Below is a small trained network, with its code and all its weights. Each question gives an input and a class and asks what happens when units are switched off, that is, made to give their printed mean instead of their output.

import numpy as np


def w(rows, s, z=0):
    codes = np.array(rows[::2]) - 128.0
    scale = np.full(codes.shape[1], s)
    scale[-1] = z or s
    return codes * scale


def f(y):
    return y / 2 * (1 + np.tanh(0.7978845608 * (y + 0.044715 * y**3)))


def log_softmax(a):
    a = a - a.max(-1, keepdims=True)
    return a - np.log(np.exp(a).sum(-1, keepdims=True))


def net(x, mask):
    res = np.array(x, float).reshape(1, 2) / 4 @ E
    y = f(res @ A[0][:, :-1].T + A[0][:, -1])
    res = res + np.where(mask, y, B[0][:, -1]) @ B[0][:, :-1]
    return log_softmax(res[-1] @ U[:, :-1].T + U[:, -1])


A, B = {}, {}
E = w([
[198,2,96,168],'x0',
[36,66,125,82],'x1',
],0.0083)
A[0] = w([
[163,93,145,127,154],'neuron 0',
[128,154,127,65,27],'neuron 1',
[7,70,141,125,116],'neuron 2',
[166,175,153,145,197],'neuron 3',
[169,139,113,130,2],'neuron 4',
[83,74,165,126,201],'neuron 5',
[197,53,92,166,114],'neuron 6',
[149,137,83,133,61],'neuron 7',
[96,212,151,48,218],'neuron 8',
[148,53,147,159,145],'neuron 9',
[150,43,52,148,153],'neuron 10',
[84,94,120,65,22],'neuron 11',
[89,107,137,108,124],'neuron 12',
[97,140,172,65,23],'neuron 13',
[122,105,129,200,16],'neuron 14',
[230,98,164,189,162],'neuron 15',
[187,202,127,236,150],'neuron 16',
[178,198,172,160,215],'neuron 17',
[1,106,147,94,205],'neuron 18',
],0.0096,0.0023)
B[0] = w([
[60,122,151,162,151],'neuron 0',
[35,155,185,141,133],'neuron 1',
[196,39,48,167,219],'neuron 2',
[159,40,115,171,173],'neuron 3',
[142,115,60,119,121],'neuron 4',
[190,33,171,203,176],'neuron 5',
[76,168,177,199,218],'neuron 6',
[130,150,113,103,122],'neuron 7',
[96,113,224,253,254],'neuron 8',
[69,138,209,178,184],'neuron 9',
[57,77,177,212,215],'neuron 10',
[192,110,28,117,156],'neuron 11',
[196,75,153,168,150],'neuron 12',
[166,149,168,183,154],'neuron 13',
[52,181,149,158,125],'neuron 14',
[152,72,122,212,213],'neuron 15',
[193,83,83,146,214],'neuron 16',
[180,72,161,173,203],'neuron 17',
[230,81,176,200,249],'neuron 18',
],0.0061,0.0062)
U = w([
[63,141,227,250,104],'0',
[222,61,127,164,217],'1',
[98,103,138,94,203],'2',
[129,165,81,8,3],'3',
[29,209,2,37,3],'4',
],0.0053,0.0028)

Each question gives the input, the list of numbers given to net, and the class t.
The units are the neurons (one row each of A and B). Each row of codes is followed by its name. A weight is (code - 128) times the scale printed after its matrix; where a second scale follows, it is the last column's (A, B and U).
mask holds one flag per neuron, in row order. A switched-off neuron (its flag False) gives its mean, the last column of its row in B, instead of its output. The means were averaged over made-up inputs and are rounded, as every weight is.
A unit's drop is (log p(t) with every unit on - log p(t) with that unit switched off) / (log p(t) with every unit on - log p(t) with every unit switched off).
The circuit of an input: a set's keep is (log p(t) with only the set's units on - log p(t) with every unit switched off) / (log p(t) with every unit on - log p(t) with every unit switched off). Starting from the 12 units with the biggest drops (on a tie, the unit counted first), units are removed one at a time, each time the one whose removal leaves the highest keep (on an exact tie, the one counted first), for as long as the keep stays at least 0.8.
units of the circuit, in order: the units of the circuit, biggest drop first
most important unit: the unit with the biggest drop
k most important neurons: the k neurons with the biggest drops, biggest first
drop when u is switched off: that unit's drop, to one decimal
input [-4,7], class 1: most important unit -> neuron 2
input [-7,8], class 1: units of the circuit, in order -> (neuron 2; neuron 18)
input [6,5], class 0: units of the circuit, in order -> (neuron 10; neuron 9)
input [1,-3], class 2: 2 most important neurons -> (neuron 18; neuron 8)
input [7,5], class 0: units of the circuit, in order -> (neuron 10; neuron 6)
input [8,-5], class 0: units of the circuit, in order -> (neuron 6; neuron 10)
input [-3,6], class 1: units of the circuit, in order -> (neuron 2; neuron 18; neuron 6)
input [6,-4], class 0: drop when neuron 6 is switched off -> 0.3
input [3,0], class 2: drop when neuron 13 is switched off -> 0.1
input [2,0], class 2: drop when neuron 18 is switched off -> 0.2
